[-10  60 -42 -47  81   2 -13  17 -27  -8  -8  56   7  27  -7  43   9 -39
   4  15  19 -13  -4 -32  38  31  -8 -51 -57  50   0   5  44  45   2  54]	6
[ 51  54 -25 -35  27  -5  -5   9 -43  61  44  32 -15  -8  48  25  -5  22
 -11 -35  19  47  19 -65 -25  43 -18   1 -43  64 -19  25 -51  32  24  46]	3
[-20 -21  21 -10 -11  -9  16  -7  34  -3  61 -36 -20   0 -48   2 -18   4
   2 -18 -13  46   8 -31  -7 -40 -16  27   5  -4  -5  45 -34 -24  23 -32]	2
[ 85 -35 -13 -51 -54  31 -57  14  26 -13  97 -96  23  -8 -14 -39  -8  17
  41 -11   9 -27  -7 -37 -34 -38 -37  26  48 -26  20  19   5   0  19  -9]	5
[-21 -67  36  16 -32  12  16 -18  46  24  49   0 -36  15  55  27 -33  18
  21  28  -6  92  22  32 -69 -41 -38  36  33 -14   4  35 -28 -78  -2 -15]	3
[-68  -7  34 -37 -41  25  21  -4  18  44  58 -49 -21 -17 -51 -34 -18  44
 -31 -17  16  54  -7 -16 -52 -18  -3  42  39 -18  43  74 -81   9  30  23]	5
[-67 -31   3  -2 -23 -32   5 -30  38  10  53  14 -65  28  12  10  -8  -4
  19  -5  -1  48  -3 -24 -72 -54 -21  30  45  14 -11  40 -27 -39  28  -4]	7
[ 75  53 -16 -51  57   8 -66  34 -21 -12  27  43 -13  27   6  60   1  -8
   9  13  35  17  33 -47   9  30 -43 -44 -77  90   9 -19  46   3   9   2]	2
[-36 -39   6 -46 -58 -12  -5   3   9  -9  39 -42 -22   3 -37 -17 -20  17
  30  13 -12  13 -16 -23 -34 -56 -24  -7  30 -13   7  43 -11 -40  25  -6]	5
[-64  89 -43 -23  58  -6 -66  36  18 -14  27  96 -33  63   4  68  10 -58
   7  -8  20   2 -17 -43 -39   1  -4 -48 -25 100   1  39 -21  16   6  47]	2
[  4 -29 -24 -39 -33 -11 -15  -1  10  -5  22 -34 -26   0 -52 -20 -35   6
  56   1   1  10   0 -11 -60 -45 -19   5  21 -10  24  23   1 -31   3  15]	5
[-20  50 -51 -31  14 -10 -20   5 -31  14  -2  66 -20   3  -1  43  19 -19
   6  -2 -14  12  -5 -51  12  34 -20 -27 -51  64 -14 -22  30  47  21 -10]	6
[ 14  42 -37 -50  36   6 -42  17 -34  27  27  37  -9  13  30  25   6  -7
  -2  -1   1  17  40 -43  24  37  -6 -29 -58  81 -25 -16  28  56  33  37]	3
[-26  26 -42 -61   6   0  11 -16 -18  32   4   0 -23  11 -28  27  17  12
  -9  14 -14  35   7 -48   8  11  -8  -7 -18  46  -2   0  18  75  39  44]	0
[-48 -62  20   8 -64  -4   4 -17  10  50  60 -76  -8 -14 -39 -10 -13  34
  -6  26 -49  23 -23  -4 -53 -77 -11  50  57 -54 -20  26 -21 -33   8 -17]	7
[-18 -45   6 -33 -39   0   5   4  18 -13  56 -26 -16  24 -26  -5 -13  -9
   6   3  -6   1 -10  -1 -15 -39   2  20  20  -2  46  48 -10 -25  37 -27]	0
[-14 -31  -1 -13 -52 -11   4  -1  44  11  73 -26 -43   1  13  -1 -27 -18
  24 -24  -9  27  10  -6 -16 -12  11   4  -2   9  17  32 -37 -21  26 -35]	1
[ 14 -36 -14 -21 -37  20  28  -5  20   4  52 -38 -10   7 -34   1   2   8
  14 -28   6  17 -30 -27 -65 -28 -30  36  34 -23  24  59 -13   2  51 -14]	6
[  0  26 -47 -31 -21 -25 -38  23 -10  17  36  39 -32   8  25  -2 -13 -21
  20 -33  24   1  12 -31  18  51  29 -18 -47  90   2 -15   5  25  29   0]	1
[-67 -17  -9  -7 -43   9  31   0  44  31  55 -12 -24 -22 -17  -9 -16   0
   7 -27 -15  52 -14  -5 -45 -22 -17  22  10 -24   5  59 -50 -15  19 -19]	6
[ 12  48 -14 -28  -5  10 -17  11 -22  40  32  58 -11   9  20  39  -1   0
   7 -32  19  46  13 -37   4  53 -13 -60 -31  37  20  -3 -35  54  21  24]	5
[-35  23 -38 -42  33 -15 -29   0 -16  17   7  42 -28  24 -22  42  -1   7
   8  16 -26  44 -14 -31 -48  10 -16 -30 -54  50 -16   6  33  14  11  33]	6
[ -4 -33 -10 -35 -19  -5  -4 -34  23 -21  60 -56 -29  -4 -10  34  -4   8
  20  18 -16  50 -19 -16   3 -57 -17   1  12 -13  11  12   2 -13  15 -20]	0
[ -5  38 -40 -18  -3 -24 -52  -5 -32  24  17  55 -40  11  12   8 -16 -12
  17  -6  14  13  16 -50 -37  42   1  17 -31  75  15 -40   8  15  -1   9]	4
[ 35  41 -45 -55  32   0 -40  10 -47  25  22  33 -23  12  14  37  -2   2
  12   1   5  30  28 -53 -11  26 -16 -20 -58  81 -13 -14  26  40  23  36]	3
[-38 -40  59 -10 -12  -5  -3 -42  53 -35  94 -12 -17  39  41 -11 -13  44
 -40 -31 -21  25 -40   7  -1 -30 -11  70   4 -48  31  61 -58   2   5 -25]	0
[-38   1   4 -18 -24  21  29 -20  50  13  31 -51 -17  -9 -13  -2   7  31
 -19 -17  14  33   1 -13 -36 -33 -22  42  20   2 -10  52 -49   2  32  24]	2
[  9  33 -28 -55  21 -23 -24  33 -15  20  23  49 -47  20  -5  26  -6 -28
   9 -23   6  16  39 -41  33  54  11 -68 -75  84   8 -21  31  50  37   1]	1
[  5 -24 -19 -50  32 -42 -82 -29 -19 -85  35  36 -64  -6 114 -75 -19  34
   6  -5  71  31  24 -26  29  12 -40  92 -45 104 -23 -22  51 -31  28 -17]	3
[ -3  52 -49 -39  -7  15 -47  10 -17   0  13  21 -14  26   9  34  13 -20
   9 -12  22 -13  11 -42  10  39 -18 -51 -43  44  17 -33  28  54  23  10]	4
[-52  -2  -4   5 -25  12  26 -27  23   9  76 -37  11 -17 -26  34 -10  14
  -9 -21   3  68 -69 -18 -50 -42  15  34  29 -25 -20  79 -42   4  21   0]	6
[  4 -22  27 -35 -49   9 -15 -10  25 -19  74 -38 -10  -3  -4 -11 -27  29
  16 -16  28  39 -17 -10 -46 -33 -12  18  22 -14  31  48 -38 -36   7 -11]	5
[  2  15 -26  -6 -33 -21  17  -1 -64  61 -12  35 -25  -9  -4   2  -3   7
 -10 -16  15  -8  23 -53   7  50  -2  21 -15  59   3 -28   4  33  58  -6]	4
[-10  50 -46 -22  21 -26 -31  18 -29  20 -12  54   1  18 -32  41  -2 -29
  22  -2 -40   4  23 -42  34  29   2 -63 -75  57 -34 -37  18  35  -7  19]	2
[-27  -7  15 -28 -23 -11  45 -43  13  -2  23 -39  -3   6 -27 -15   0  17
   5 -17 -18  11 -23 -38 -27 -31   0  15  51 -42   2  45 -61  22   4  46]	5
[ 10  75 -46  -2   8 -38  13 -37 -25  45 -53  24 -23  -6  13  45  38  25
 -16  -5   1  23  24 -44 -51  32 -15 -23 -14  58 -41 -27 -19  13   3  23]	7
[-48   0 -26 -32   0  -9 -39  17  53 -42  30   8 -51  47  20 -25 -11 -48
  19 -22  -6 -50  -6  12 -45 -17  11 -11 -10  13  39  44 -22  -5   5  17]	1
[ -4 -40  32 -22 -67   3  15 -10  17  23  61 -38 -11 -30   2 -39  -6  56
  -2 -34  26  56 -17 -23 -30 -15 -15  31  64 -22   8  20 -50  -1  23  -1]	5
[ -3  52 -72 -54   7  10 -82  18 -19 -19   6  34  -1  40  -8  21  10 -15
  35 -15  19 -19   3 -28  35  40 -19 -76 -49  47  21 -43  35  71  10  35]	5
[ 29  49 -50 -41 -17   4 -18  11 -67  49  23  23  13  -5 -15  53   8 -11
  18  -7  16  10  -1 -83  51  49   3 -54 -35  50 -22 -63  48  91  20  31]	4
[-11 -31   8 -20 -38   3 -19  -9  12  -4  68 -30 -32   1   9  -6 -13 -14
  12  -5  14  -9  -4 -24 -33 -34  -6  29  26   4  31  12 -11 -23  30 -19]	4
[  8 -24  15  -8 -25  10  13   2 -13   6  35 -33   1   4 -37   4 -10   7
  -4  -1 -34  13  -3 -25 -16 -30 -18  40  26 -27  12  28 -17   1   7 -39]	3
[ -6  61 -40 -36  42   4 -45  31  -9   5 -11  39 -17  28   2  45  34 -17
  -9   4 -12   9   8 -43 -19  21 -39 -73 -39  53 -14  -5   1  41  16  38]	2
[  3 -28  27  -7 -40  11  10 -12   7  -6  18 -37   4   1 -22 -35 -14  37
   0 -13  17  15 -35   7 -66 -21 -17  39  63 -59  49  36 -59 -19 -25  16]	5
[-22 -16 -22 -20 -25  22  -1  -7  33   7  56 -26 -20  -2   7   6  12  -1
  10 -11   4  37 -32 -22 -57 -22 -33  18  32  -9  14  39 -28  -1  25   0]	6
[-33 -23  -7 -34 -20  -5  -6 -18  24 -17  39 -38 -30  29 -18  -1   5  21
 -12   2  -3   6 -32  -5 -54 -45  -9  35  26   3  41  56 -32 -22  30   0]	0
[ 15  22 -34 -51  -6   8 -18  19 -15  42  65  39  -8  12   9  57  -5  12
  20 -12  15  83  -4 -58  -7  41 -35 -48 -63  60 -21   8  28  30  39   7]	6
[  6 -46  -7 -17 -51  42 -13  -7  60  -7  46 -89   3 -20  38 -44   8  39
  10 -18  31  24   2  24  -4 -23 -49  16  20 -47   8  -2 -43 -22  -5  25]	2
[  2  49 -46 -30  62 -22 -32   5 -33  27  26  70 -32  20  27  36  -8 -10
  16 -24   5  40  12 -54  12  27 -11 -19 -44  68 -27 -12   2  55   4  54]	3
[-18  47 -39 -20  39  -6 -24  -9   0 -11  17  69 -25  15  11  43  -6 -24
  14 -20  -6  28   4 -26  20  33 -25 -21 -75  34   2  -6  22  39   2 -17]	6
[ -4 -29  29 -44 -50   6 -25   4  36  -9  88 -41 -22   3 -34 -12 -28  31
  24 -24  31  19 -11 -12 -34 -46 -11  17  24  -1  44  38 -27 -41  14 -21]	5
[ -8 -41  23 -11 -49  -7  21  -1  41  23  81 -45 -23   3   7  -9 -20  30
   0 -27  22  33 -32 -16 -32 -24  13  43  45  -2   0  50 -38 -16  23   0]	1
[ 21  28 -11 -84   0   9 -40   2 -24  -3  28  16 -14  -9  22 -10  -5  14
   6   4  38  46  42 -40   0  45 -10 -37 -53  71   6  -8  27  35  33  36]	5
[-11 -44  14 -23 -25 -24  21   2  31  16  46 -52 -45   1 -27 -18 -27  22
   6 -10  -2  26  -4 -10 -39 -30   0  26  20   0   7  45 -19 -33  25  -9]	1
[ 15  41 -26 -51  41 -19 -68   0 -53   6  15  67 -45   1  55  25  -2   8
   0   8 -10  35  14 -40 -41  21  -9 -12 -71  84 -15 -27   8  15 -11  38]	3
[-27 -12  -8 -22  -8  -1  -8 -12  12  -4  43 -48 -23   2 -31 -11 -10  -4
   4   3 -40   9   5 -23 -38 -48 -11  45  20  -7   7  38 -32 -12   3 -15]	3
[-31 -31  12 -15 -59   3  -1 -15   5   6  57 -32 -42  -6 -20  -5 -19   3
   6  -8   4  16  -8 -27 -46 -34 -14  43  24  -9  38  21 -22 -23  29 -39]	4
[ 31  63 -46 -44   9 -16 -30   5 -65  41 -12  12 -16 -11 -37  42  -1  18
   5   5   8  -2  -2 -68 -32  25  -5 -22 -44  61  -9 -41  35  37  -1  34]	4
[-48 -72  53 -88 -25 -57  33  -2   4 -15  52   5 -76  33 -67 -50 -28  46
 -11  -9 -31  70  15 -61 -23 -28 -36  42 -11  21  28  55  10 -24  48 -47]	0
[-17 -37  36  -5 -21 -12   1  -6  27 -11  73 -14 -29  13 -30  15 -30   3
  12  -4 -22  36 -12 -27 -32 -58 -24  45  10  -8   6  52 -35 -50   9 -39]	2
[ 38  60 -37 -55   2  22 -53  22 -39 -10  14  37  13   1 -15  30  -1 -20
  24  -3  18   3  11 -48  30  37 -13 -52 -41  44  12 -28  47  78   5   7]	5
[-70   4 -23  -7 -73  24   9 -31  45 -15   9 -50  13   1 -30 -10  26  -8
 -10  17 -49  -4 -15  -8 -73 -19   4  51  35  -1   1  37 -23  -8  12 -40]	6
[  1  22 -44 -34  -4  -4 -23  37 -13  31  31  66 -15  17   2  23   4 -37
  29 -10 -16  29  24 -50  10  52 -35 -50 -46  55   6 -17  20  24  25 -28]	6
